The objects form a tree under base. A name lists the branches taken from the top; the branches are χ ε κ ζ ψ τ. The symbol π goes to the parent.

In the rows, 48 means zero.

Start, symbols taken left to right, then the object you end at.
Answer with the object's row, about right, then its name.
[ 40  52  51  84  56  75  46  45  48  25  68   5  48  55  38  25]
π: [ 36  62  38  85  33  73  68  63  61  17  70  31  51  54  24  36] κ
[ 33  46  69  11  57  28  70  38  51  76  58  54  61  61  72  59]
π: [ 34  70  52  19  53   6  54  31  50  85  48  56  47  64  68  64] τ
[ 76  21  48  39  31  67  18  57  41  57  20  79  62  33  51  50]
τ: [ 75  21  57  38  62  77   8  50  34  58  24  53  45  28  50  33] ζ-τ
[ 37  64  58  37  73  27  35  24  41  84  46  25  38  57  67  41]
π: [ 32  62  55  20  43   9  58  29  46  84  48  53  53  59  74  58] τ
[ 39  58  39  83  30  69  60  57  58  15  71  28  46  57  28  33]
τ: [ 42  61  52  84  56  72  43  49  48  27  60   8  42  51  31  23] κ-τ
[ 15  58  60  32  35   5  39  36  61  59  40  63  33  54  75  41]
π: [ 33  67  49  18  53  11  54  31  43  87  47  49  48  61  62  56] τ
[ 32  60  44  15  48  18  52  28  42  80  46  51  50  60  67  59]
χ: [ 15  58  56  35  30   4  40  33  58  66  36  56  43  52  79  43] τ-χ
[ 69  13  64  34  48  65  39  57  48  47  26  88  70  24  54  46]
π: [ 77  19  48  44  32  62  17  55  37  57  30  84  56  29  47  50] ζ
[ 31  53  35  30  74   8  49  38  44  73  56  58  42  60  55  74]
π: [ 28  67  47  22  49  13  54  36  45  85  51  47  53  63  69  60] τ
[ 29  67  47  16  52  15  58  30  43  94  48  50  45  62  67  56]
ε: [ 32  46  67  15  65  20  74  37  55  71  52  63  64  53  76  61] τ-ε
[ 43  56  58  70  39  71  74  59  60   8  67  36  62  51  34  33]
π: [ 44  62  38  80  32  72  70  61  63  17  70  28  43  54  27  25] κ
[ 43  67  33  22  42  30  74  37  51  97  24  33  52  47  68  59]
π: [ 29  61  46  21  48   9  57  30  46  87  50  53  45  56  63  56] τ
[ 79  25  44  41  33  68  15  60  41  49  27  83  52  35  52  53]
τ: [ 84  27  50  43  62  72   4  44  36  54  25  44  48  24  53  33] ζ-τ
[ 13  59  47  28  32   6  40  38  58  64  40  61  37  52  80  45]
π: [ 35  65  54  22  52  14  53  31  46  92  51  53  50  60  59  59] τ
[ 62  57  43  62  18  56  39  26  61  50  41  42  46  32  24  88]
τ: [ 35  62  54  12  50  12  50  33  52  84  47  49  53  62  68  59] τ
[ 21  57  34  29  70   3  51  49  45  70  57  54  38  66  50  75]
π: [ 32  62  50  14  40  11  57  37  53  85  45  51  48  60  60  63] τ
[ 37  57  62  28  75  24  35  22  42  86  46  23  36  61  69  43]
π π: [ 63  46  41  65  19  60  38  24  57  57  33  41  49  23  24  82] base
[ 24  52  35  32  74   6  55  44  46  75  62  54  43  57  51  74]
π π: [ 59  56  45  73   9  57  41  26  60  53  34  42  48  29  28  84] base
[ 38  52  60  73  35  71  79  55  61   1  73  37  60  49  40  32]
π κ: [ 42  55  29  88  58  61  64  70  57  16  77  35  38  50  23  50] κ-κ
[ 38  53  27  84  54  59  64  67  55  19  75  36  47  50  21  49]
π: [ 43  63  42  79  34  74  65  59  55  15  74  27  47  53  30  28] κ
[ 76  12  64  29  47  59  46  59  44  49  34  86  70  34  53  49]
π τ: [ 80  29  51  38  56  69  10  54  34  55  21  54  46  23  54  31] ζ-τ
[ 76  22  50  42  36  68  24  56  35  47  26  83  59  34  47  48]
π τ π: [ 57  56  43  69  15  59  38  22  58  49  42  41  43  33  31  85] base
[ 75  26  47  39  38  67  17  52  49  57  22  85  52  35  55  51]
τ π ε: [ 78  13  65  29  49  68  47  60  46  42  28  83  64  33  60  51] ζ-ε
[ 60  48  39  72  24  58  35  19  62  50  42  41  45  27  27  87]
τ: [ 34  67  48  19  48  15  62  35  50  89  50  49  44  62  69  56] τ
[ 39  60  51  81  51  66  43  44  49  26  57  14  43  54  33  24]
π ζ: [ 67  71  52  79  26  62  63  68  53  19  59  34  35  64  33  38] κ-ζ
[ 79  29  57  38  62  69   4  47  40  60  29  52  51  28  54  37]
π: [ 76  19  45  42  37  70  24  61  42  48  26  83  57  23  45  42] ζ
[ 37  54  27  87  50  58  62  66  54  19  85  34  41  48  17  48]
π: [ 46  57  49  81  37  77  64  56  60  15  73  24  44  48  30  31] κ
[ 64  47  44  67  15  66  35  22  61  52  41  38  45  30  32  80]
τ ψ π: [ 32  69  52  18  49  17  56  33  43  82  45  44  45  62  68  58] τ
[ 37  53  27  85  55  56  59  64  53  14  69  36  47  55  24  51]
π ζ: [ 74  69  52  81  22  60  59  64  47  14  63  37  39  69  32  40] κ-ζ
[ 37  42  58  67  43  74  78  55  63   4  59  33  56  48  31  39]
π τ π: [ 41  60  37  83  33  68  66  64  58  23  72  27  57  53  32  33] κ
[ 41  73  32  27  39  35  70  39  49  89  28  36  43  52  69  59]
π: [ 29  60  51  16  47   7  56  28  45  90  51  50  48  63  71  60] τ
[ 60  53  45  67  14  64  37  22  56  52  44  32  48  29  28  84]
τ ψ π χ: [  8  59  59  32  33   3  46  32  60  60  37  66  40  55  78  34] τ-χ
[ 52  67  35  21  43  32  76  31  49  96  33  40  43  50  68  59]
π κ π ε: [ 29  44  64   9  58  20  71  32  55  67  57  58  63  64  72  65] τ-ε
[ 68  21  29  40  59  55  21  60  40  49  31  86  51  33  36  70]
π ε: [ 72   9  60  28  45  70  42  58  45  44  28  87  67  27  50  52] ζ-ε
[ 34  64  52  18  49  15  50  28  46  81  51  45  51  64  63  59]
ε: [ 35  42  68  21  58  27  67  31  55  79  44  59  62  62  78  59] τ-ε
[ 15  59  54  30  35  11  34  41  54  63  39  60  41  56  80  43]
π κ π τ: [ 41  61  59  32  75  31  43  29  51  78  49  26  36  60  65  44] τ-τ
[  5  72  56  38  33   9  43  37  61  72  34  56  41  53  82  45]
π: [ 31  66  47  18  46   7  57  38  49  90  44  43  45  60  66  61] τ
[ 39  61  35  82  37  69  58  63  55  18  71  29  48  51  32  35]
ζ π ε π: [ 43  60  42  82  34  72  64  59  56  17  72  27  47  50  32  37] κ
[ 36  55  27  89  61  62  65  63  52  18  77  34  38  52  22  49]
π ζ π κ: [ 40  53  27  78  52  63  63  67  49  13  73  35  44  51  24  51] κ-κ
[ 48  54  48  91  55  71  45  51  48  24  71   8  47  54  33  24]
π κ π ζ: [ 65  72  55  78  34  58  68  62  47  18  64  37  39  70  32  37] κ-ζ
[ 77  24  57  47  64  62  10  57  38  50  28  52  44  23  58  38]
π κ π ε: [ 75  11  62  28  46  67  42  61  39  43  25  76  68  24  58  52] ζ-ε
[ 39  61  27  85  57  60  62  69  55  18  86  33  44  53  17  47]
π: [ 40  58  35  90  33  66  59  58  56  14  67  26  49  51  29  32] κ
[ 71  24  49  41  32  62  23  58  46  54  26  88  50  31  49  47]
τ π κ π: [ 67  17  56  39  35  63  16  51  39  51  22  85  47  33  48  45] ζ
[ 39  70  28  28  41  34  78  41  55  92  30  39  43  56  69  62]
π ε: [ 34  42  68  14  66  21  68  35  56  72  54  62  61  66  72  56] τ-ε
[ 45  67  27  29  40  39  76  39  44  93  34  37  44  49  65  59]
π: [ 35  69  49  15  47  13  58  29  49  85  53  47  44  60  62  65] τ
[ 66  66  52  74  25  61  58  65  49  17  64  39  35  68  39  38]
π ε π τ: [ 45  59  45  80  63  70  53  47  47  26  64  14  44  58  38  22] κ-τ
